Below is a small trained network, with its code and all its weights. Each question gives an input and a class and asks what happens when units are switched off, that is, made to give their printed mean instead of their output.

import numpy as np


def w(rows, s, z=0):
    codes = np.array(rows[::2]) - 128.0
    scale = np.full(codes.shape[1], s)
    scale[-1] = z or s
    return codes * scale


def norm(h):
    return h / np.sqrt((h * h).mean(-1, keepdims=True) + 1e-5)


def f(y):
    return y / 2 * (1 + np.tanh(0.7978845608 * (y + 0.044715 * y**3)))


def log_softmax(a):
    a = a - a.max(-1, keepdims=True)
    return a - np.log(np.exp(a).sum(-1, keepdims=True))


def net(x, mask):
    res = np.array(x, float).reshape(1, 8) / 4 @ E
    u = 0
    for l in range(3):
        y = f(norm(res) @ A[l][:, :-1].T + A[l][:, -1])
        res = res + np.where(mask[u : u + 11], y, B[l][:, -1]) @ B[l][:, :-1]
        u += 11
    return log_softmax(norm(res)[-1] @ U[:, :-1].T + U[:, -1])


A, B = {}, {}
E = w([
[218,50,187,76,158,166,76,85,209],'x0',
[142,228,68,190,113,155,106,98,242],'x1',
[140,49,92,204,81,53,97,147,155],'x2',
[138,134,128,131,128,122,122,122,121],'x3',
[123,126,126,126,128,128,126,129,130],'x4',
[240,99,1,82,110,144,195,131,124],'x5',
[152,139,139,139,123,126,131,136,121],'x6',
[122,125,123,124,129,126,123,117,125],'x7',
],0.0061)
A[0] = w([
[134,73,124,170,58,8,119,137,182,75],'L0N0',
[187,85,63,61,172,91,159,149,83,133],'L0N1',
[127,207,130,165,119,167,161,56,186,97],'L0N2',
[116,58,220,55,118,37,183,155,3,2],'L0N3',
[155,177,116,114,219,205,190,55,60,90],'L0N4',
[103,189,188,109,126,209,233,83,113,50],'L0N5',
[107,63,166,49,177,96,177,104,87,21],'L0N6',
[144,190,182,67,202,196,177,137,79,32],'L0N7',
[47,104,173,169,199,169,67,162,110,45],'L0N8',
[220,92,182,69,148,176,63,60,177,88],'L0N9',
[89,213,74,147,91,95,165,129,37,96],'L0N10',
],0.0052,0.0028)
B[0] = w([
[152,177,109,22,97,169,7,149,61,187],'L0N0',
[124,104,163,141,87,180,203,64,145,220],'L0N1',
[101,152,82,114,165,205,51,122,117,200],'L0N2',
[104,76,90,254,211,233,108,119,68,226],'L0N3',
[128,118,103,93,61,114,90,154,135,195],'L0N4',
[110,124,125,98,81,92,45,196,115,171],'L0N5',
[184,126,94,226,169,172,78,149,91,161],'L0N6',
[124,128,100,75,83,151,66,130,77,185],'L0N7',
[198,119,176,90,83,120,205,55,141,170],'L0N8',
[162,121,125,135,232,4,169,226,142,255],'L0N9',
[131,116,141,83,231,28,178,174,205,222],'L0N10',
],0.0054,0.0035)
A[1] = w([
[65,167,101,159,114,77,193,154,86,5],'L1N0',
[172,191,83,141,129,140,128,100,182,122],'L1N1',
[153,136,101,85,122,161,192,86,139,161],'L1N2',
[110,187,146,73,173,176,141,110,126,84],'L1N3',
[93,136,142,80,136,126,191,150,106,20],'L1N4',
[89,166,230,165,115,75,126,104,157,47],'L1N5',
[113,59,98,208,51,65,101,124,128,111],'L1N6',
[145,79,110,195,49,74,104,142,150,34],'L1N7',
[96,169,110,119,101,68,168,173,120,21],'L1N8',
[164,110,115,124,16,148,254,107,166,48],'L1N9',
[106,138,229,168,106,140,79,109,104,80],'L1N10',
],0.0071,0.002)
B[1] = w([
[178,194,133,59,249,89,141,144,161,192],'L1N0',
[55,48,131,210,89,151,163,104,87,253],'L1N1',
[132,110,206,133,42,66,129,132,92,200],'L1N2',
[151,115,102,146,72,97,70,163,67,175],'L1N3',
[166,79,99,167,139,73,20,168,165,140],'L1N4',
[91,83,100,96,56,72,239,50,139,197],'L1N5',
[154,206,138,8,157,166,65,174,80,187],'L1N6',
[105,148,177,50,121,195,55,154,61,162],'L1N7',
[179,88,163,94,200,113,113,153,139,159],'L1N8',
[95,120,130,78,83,96,229,40,123,203],'L1N9',
[99,112,72,115,2,85,235,65,135,212],'L1N10',
],0.0051,0.0033)
A[2] = w([
[180,131,83,40,78,111,67,126,73,209],'L2N0',
[157,110,122,127,131,106,89,134,158,92],'L2N1',
[174,82,191,106,178,108,116,116,207,7],'L2N2',
[142,64,122,99,114,155,216,149,92,133],'L2N3',
[109,192,61,232,110,162,96,108,216,122],'L2N4',
[188,117,127,155,166,60,136,135,159,135],'L2N5',
[154,92,169,121,193,100,119,152,189,93],'L2N6',
[95,170,70,170,182,85,163,177,65,187],'L2N7',
[107,114,106,69,125,147,24,150,52,184],'L2N8',
[161,98,178,59,64,163,69,153,104,61],'L2N9',
[57,151,254,142,106,69,101,94,137,198],'L2N10',
],0.0071,0.0015)
B[2] = w([
[64,189,171,124,63,135,128,147,156,245],'L2N0',
[84,150,119,97,146,126,146,143,79,142],'L2N1',
[83,189,96,113,229,83,149,188,162,188],'L2N2',
[67,124,128,210,109,107,117,49,145,237],'L2N3',
[141,2,227,186,197,172,110,129,9,253],'L2N4',
[55,205,122,77,163,88,131,130,108,183],'L2N5',
[88,181,64,149,179,89,145,130,99,182],'L2N6',
[176,105,144,105,180,117,87,130,197,226],'L2N7',
[167,185,156,140,113,197,105,151,162,232],'L2N8',
[134,169,115,116,129,103,91,152,172,192],'L2N9',
[207,127,31,116,69,126,179,120,153,218],'L2N10',
],0.0074,0.0043)
U = w([
[125,157,82,99,248,45,152,158,163,142],'0',
[128,21,137,216,156,219,107,97,58,171],'1',
[120,96,72,124,7,91,222,36,148,183],'2',
[132,212,130,78,53,185,53,179,136,2],'3',
],0.011,0.00095)

Each question gives the input, the list of numbers given to net, and the class t.
The units are the neurons (one row each of A and B). Each row of codes is followed by its name. A weight is (code - 128) times the scale printed after its matrix; where a second scale follows, it is the last column's (A, B and U).
mask holds one flag per neuron, layer by layer. A switched-off neuron (its flag False) gives its mean, the last column of its row in B, instead of its output. The means were averaged over made-up inputs and are rounded, as every weight is.
A unit's drop is (log p(t) with every unit on - log p(t) with that unit switched off) / (log p(t) with every unit on - log p(t) with every unit switched off).
The circuit of an input: a set's keep is (log p(t) with only the set's units on - log p(t) with every unit switched off) / (log p(t) with every unit on - log p(t) with every unit switched off). Starting from the 12 units with the biggest drops (on a tie, the unit counted first), units are removed one at a time, each time the one whose removal leaves the highest keep (on an exact tie, the one counted first), for as long as the keep stays at least 0.8.
circuit, biggest first: the units of the circuit, biggest drop first
top k neurons: the k neurons with the biggest drops, biggest first
top k neurons in layer l: the k neurons of layer l with the biggest drops, biggest first
input [6,7,-2,-6,-6,-8,4,7], class 2: top neuron => L1N5
input [5,8,-7,-2,8,3,1,-3], class 1: circuit, biggest first => L2N4; L1N1
input [-2,-5,6,-7,2,-5,-6,8], class 3: top 2 neurons => L1N6; L0N0
input [-7,-2,3,-8,-2,7,-3,-2], class 0: top 2 neurons in layer 1 => L1N0; L1N8
input [-6,6,3,1,2,-8,3,4], class 2: circuit, biggest first => L1N5; L2N10
input [8,3,-7,-8,5,-8,8,-6], class 0: top 2 neurons => L0N9; L2N2
input [2,-7,-8,-5,8,-4,3,-6], class 3: circuit, biggest first => L0N7; L2N4
input [-2,0,5,-5,8,-5,6,7], class 2: top 3 neurons => L1N5; L1N10; L0N8
input [6,-3,-6,8,5,-8,6,2], class 2: circuit, biggest first => L1N10; L2N10
input [8,-7,2,-2,-3,4,3,7], class 0: top 2 neurons in layer 2 => L2N2; L2N4
input [-4,-2,2,7,-2,-5,8,0], class 2: top 4 neurons => L0N9; L1N5; L1N10; L0N8
input [3,-3,-4,-2,1,5,-2,-8], class 2: top 2 neurons => L0N1; L2N4
input [4,-5,-6,3,6,1,8,3], class 3: top 2 neurons in layer 0 => L0N7; L0N4
input [8,-2,-6,-5,-8,1,-8,2], class 0: circuit, biggest first => L0N9
input [1,-1,6,-7,7,-6,-8,-4], class 2: top 3 neurons => L1N10; L1N5; L0N8
input [-3,-2,-5,-1,-3,-3,8,0], class 3: top 2 neurons => L0N7; L0N9
input [2,8,-4,0,7,-7,1,1], class 1: top 2 neurons => L2N4; L0N2
input [0,5,-5,-8,-3,2,6,6], class 1: top 3 neurons in layer 1 => L1N1; L1N6; L1N7
input [6,8,7,8,-6,4,-2,-6], class 1: top 3 neurons => L2N4; L1N1; L0N10
input [-3,-3,7,-6,1,6,4,-6], class 3: top neuron in layer 1 => L1N6
input [-4,6,1,-4,-2,-1,-8,-8], class 1: top 2 neurons => L2N4; L0N9
input [-6,-1,8,-8,6,2,6,-6], class 3: top 2 neurons in layer 0 => L0N0; L0N9
